Questions about the array below.
1) Find the third largest entry.
2) Find the second largest entry.
3) Find the last entry in the row that holds the smallest entry.
4) Find the first entry on the main diagonal.
5) Find the top-right entry.
6) Find the entry just right of -690.
7) Find the entry just right of -525.
8) Find the entry in the bottom-left corner.
[[-544 -176 -274 -101 -363 -328 -574  367   14 -394 -500 -159]
 [-412  -37   48 -151  144 -603  250 -443 -401 -683   14 -312]
 [-407 -107 -346 -666 -225 -439 -399 -372 -376   32  317 -607]
 [-150 -758 -475  207 -452  -45 -170 -265 -486  151 -429  167]
 [  31 -275 -525 -682 -223 -308 -325 -484 -442 -188  167 -247]
 [-437 -241 -118   98  -59 -595 -258  -53  153 -558 -440 -350]
 [-409  316   83 -316  -58 -534 -354 -354 -365 -466 -210 -218]
 [-360   73 -357 -690  -57 -358 -422 -375 -441  317  282 -239]
 [-117 -381 -239 -490 -446  125  -36 -258   43 -693 -356 -464]
 [  64 -276 -127  145 -311 -177 -328 -105 -485   99 -438 -220]
 [-493 -505 -528  -89 -130 -385   63 -512  -88 -399 -263   56]
 [  -8  228  381 -400  233 -428   -6 -490 -406 -399    0 -663]
 [-366 -611 -603    1 -416 -202 -293 -314 -406 -171 -417  453]
 [ 502 -467 -141 -112 -412   67 -126 -383 -277 -430 -512 -444]
 [-616 -120 -336 -523 -353  -48 -160  174  138 -455 -217 -401]]
1) 381
2) 453
3) 167
4) -544
5) -159
6) -57
7) -682
8) -616

arr =
1.20,0.39,2.25,-1.47,2.47,-1.78,-1.37,-0.60
-2.87,0.81,-4.53,0.00,-3.29,1.32,3.22,1.42
-5.87,0.34,-0.35,-0.88,2.26,-1.01,1.89,5.72
0.18,3.60,-2.56,-1.42,2.37,-4.78,-1.11,-4.47
-4.22,2.73,-3.59,-1.95,-0.70,2.69,-4.28,-0.46
1.81,1.96,-0.31,0.80,4.94,-2.54,-1.77,-3.16
0.41,3.91,0.44,-0.95,1.49,-3.59,-2.72,-3.89
-0.32,-1.06,2.15,-1.93,-4.29,-3.12,-1.37,1.15
0.82,1.88,2.91,0.87,3.97,-2.14,-2.43,-1.11
-1.73,0.85,-3.73,1.19,-2.86,2.86,2.57,-0.83
1.17,3.67,3.33,1.86,0.16,0.67,-1.63,-1.01
0.88,-2.22,-4.56,0.53,-4.24,-2.93,2.06,-0.80
0.39,3.25,-3.05,-0.70,-1.55,-0.12,4.32,-0.29
-3.96,-4.22,0.13,4.11,0.34,-0.50,0.66,4.22
0.26,-0.36,2.55,3.42,3.81,0.91,-1.83,1.14
The third entry in reading order is 2.25
What is the first entry of the smallest entry's row? -5.87
What is the last entry of the largest entry's row? 5.72
What is the entry just left of 3.81? 3.42
The entry in the bottom-left corner is 0.26
The smallest entry in the last row: -1.83
What is the second entry on the diagonal from the top-right corner? 3.22
What is the entry directly below -2.93? -0.12
What is the entry just left of -1.77? -2.54
What is the entry just left of -2.93? -4.24
The first entry on the main diagonal is 1.20
The third largest entry: 4.32
The bottom-right entry -> 1.14
The entry directly below 0.88 -> 0.39
The entry directly above -1.77 -> -4.28
What is the entry just right of -2.86? 2.86
The entry in the top-right corner is -0.60
What is the fifth entry in reading order? 2.47
What is the entry directly below the largest entry? -4.47
What is the entry directly below -0.29? 4.22
The entry directly above 5.72: 1.42
The 4th entry, reading row by row: -1.47
The entry directly above the smallest entry -> -2.87
What is the entry directly below 2.15? 2.91
The third entry on the main diagonal is -0.35
What is the largest entry in the first column? 1.81
The 2nd entry in reading order is 0.39

B =
[[ 0.23  1.79  1.09 -0.31 -0.38  1.74 -1.37  0.96  0.21  0.82  0.71]
 [ 0.10 -0.43  1.59 -0.20  1.15  2.06 -0.31  1.92  0.55 -0.61  0.66]
 [ 0.45 -1.22 -0.11 -0.94 -0.01 -0.86  0.23  0.34  1.03 -1.19  1.07]
 [-0.45  0.80 -1.15 -0.22  0.26 -1.37  1.01 -0.62 -0.04 -1.18 -0.97]
 [-0.20  0.26 -0.95  0.28  0.42  0.02  0.34 -0.40 -0.28  0.21 -1.65]
 [-1.20 -0.93  1.28  4.51 -0.32  2.09 -0.07  2.88  2.04  1.11 -1.39]
 [ 0.28 -0.31  0.43 -0.28 -0.60 -0.58  1.08  0.17 -0.89 -0.11 -0.68]
 [-0.84  0.40  0.12 -0.80  1.04  0.40 -0.58  0.39 -0.41  0.41 -0.07]
 [ 0.84  0.71 -0.49  0.53  0.58  0.69  0.86  0.22 -0.82 -0.01  1.32]
 [ 0.45  0.49  0.00  0.70  0.08 -0.33 -0.80 -0.44 -0.17 -0.16  0.27]
 [-0.18 -1.25 -0.41  0.47 -1.17 -0.55 -1.39 -0.27 -1.21 -0.07  0.69]]
Find the first entry on the diagonal from the top-right corner.
A: 0.71
The 1st entry, reading row by row -> 0.23
The entry just left of the largest entry is 1.28
The entry just right of 0.42 -> 0.02
Find the entry directly below the centre entry.
A: -0.58
Find the median of all entries.
A: 0.00
Find the largest entry in the last column.
A: 1.32
The 3rd entry on the diagonal from the top-right corner is 1.03
The 2nd entry in reading order is 1.79
Find the second largest entry.
A: 2.88
Find the fifth entry, reading row by row.
A: -0.38
The entry just right of 0.12 -> -0.80
The smallest entry in the first row is -1.37
Find the maximum.
A: 4.51
The fourth entry, reading row by row is -0.31
Find the third entry on the main diagonal.
A: -0.11
Find the smallest entry in the last row.
A: -1.39
The third largest entry: 2.09
The entry directly below 1.79 is -0.43
Find the 4th entry from the end, reading row by row.
A: -0.27
Find the largest entry in the first column.
A: 0.84
The entry directly below 0.22 is -0.44
Find the entry just right of 0.84.
A: 0.71
Find the entry just left of -0.43.
A: 0.10
The entry just left of the smallest entry: 0.21
Find the last entry of the smallest entry's row.
A: -1.65
Find the last entry, reading row by row.
A: 0.69
Find the last entry in the row that holds the largest entry.
A: -1.39
Find the second entry on the diagonal from the top-right corner.
A: -0.61
The 2nd-last entry, reading row by row is -0.07

[[ 0.44 -0.74 -0.11  0.09 -1.29  1.15 -0.24 -2.21  0.58 -0.61  0.60 -0.35
   0.85 -1.24  2.65 -0.88]
 [ 1.02 -1.74 -3.02  0.32 -2.22  1.53  0.22  0.40  0.62 -1.11  0.89  0.96
   1.01 -2.39  0.27  1.66]
 [-0.21  0.66  0.15  1.40  1.33  0.80  1.46 -2.15  0.84  0.87  2.22 -1.99
   1.62 -1.66  0.07 -4.35]]
The entry just left of 1.62 -> -1.99
The maximum: 2.65
The entry just left of -2.15 -> 1.46
What is the entry just right of -1.74?
Answer: -3.02
What is the entry just left of 0.22?
Answer: 1.53
The entry just right of 2.65: -0.88
The entry just right of -0.11 -> 0.09
What is the entry just right of -0.24?
Answer: -2.21
The entry just left of 1.01: 0.96
What is the entry just right of -2.39?
Answer: 0.27
The entry just left of the smallest entry -> 0.07

M = [ 0.55  0.19  1.53 -0.95 -3.38  2.33 -4.89 -2.14 -2.65]
Find the entry just right of -2.14.
-2.65
Find the 2nd-last entry.
-2.14
The 3rd largest entry: 0.55
The entry just right of 0.19: 1.53
The entry just left of 2.33 -> -3.38
The median of all entries -> -0.95
Find the 4th-last entry.
2.33
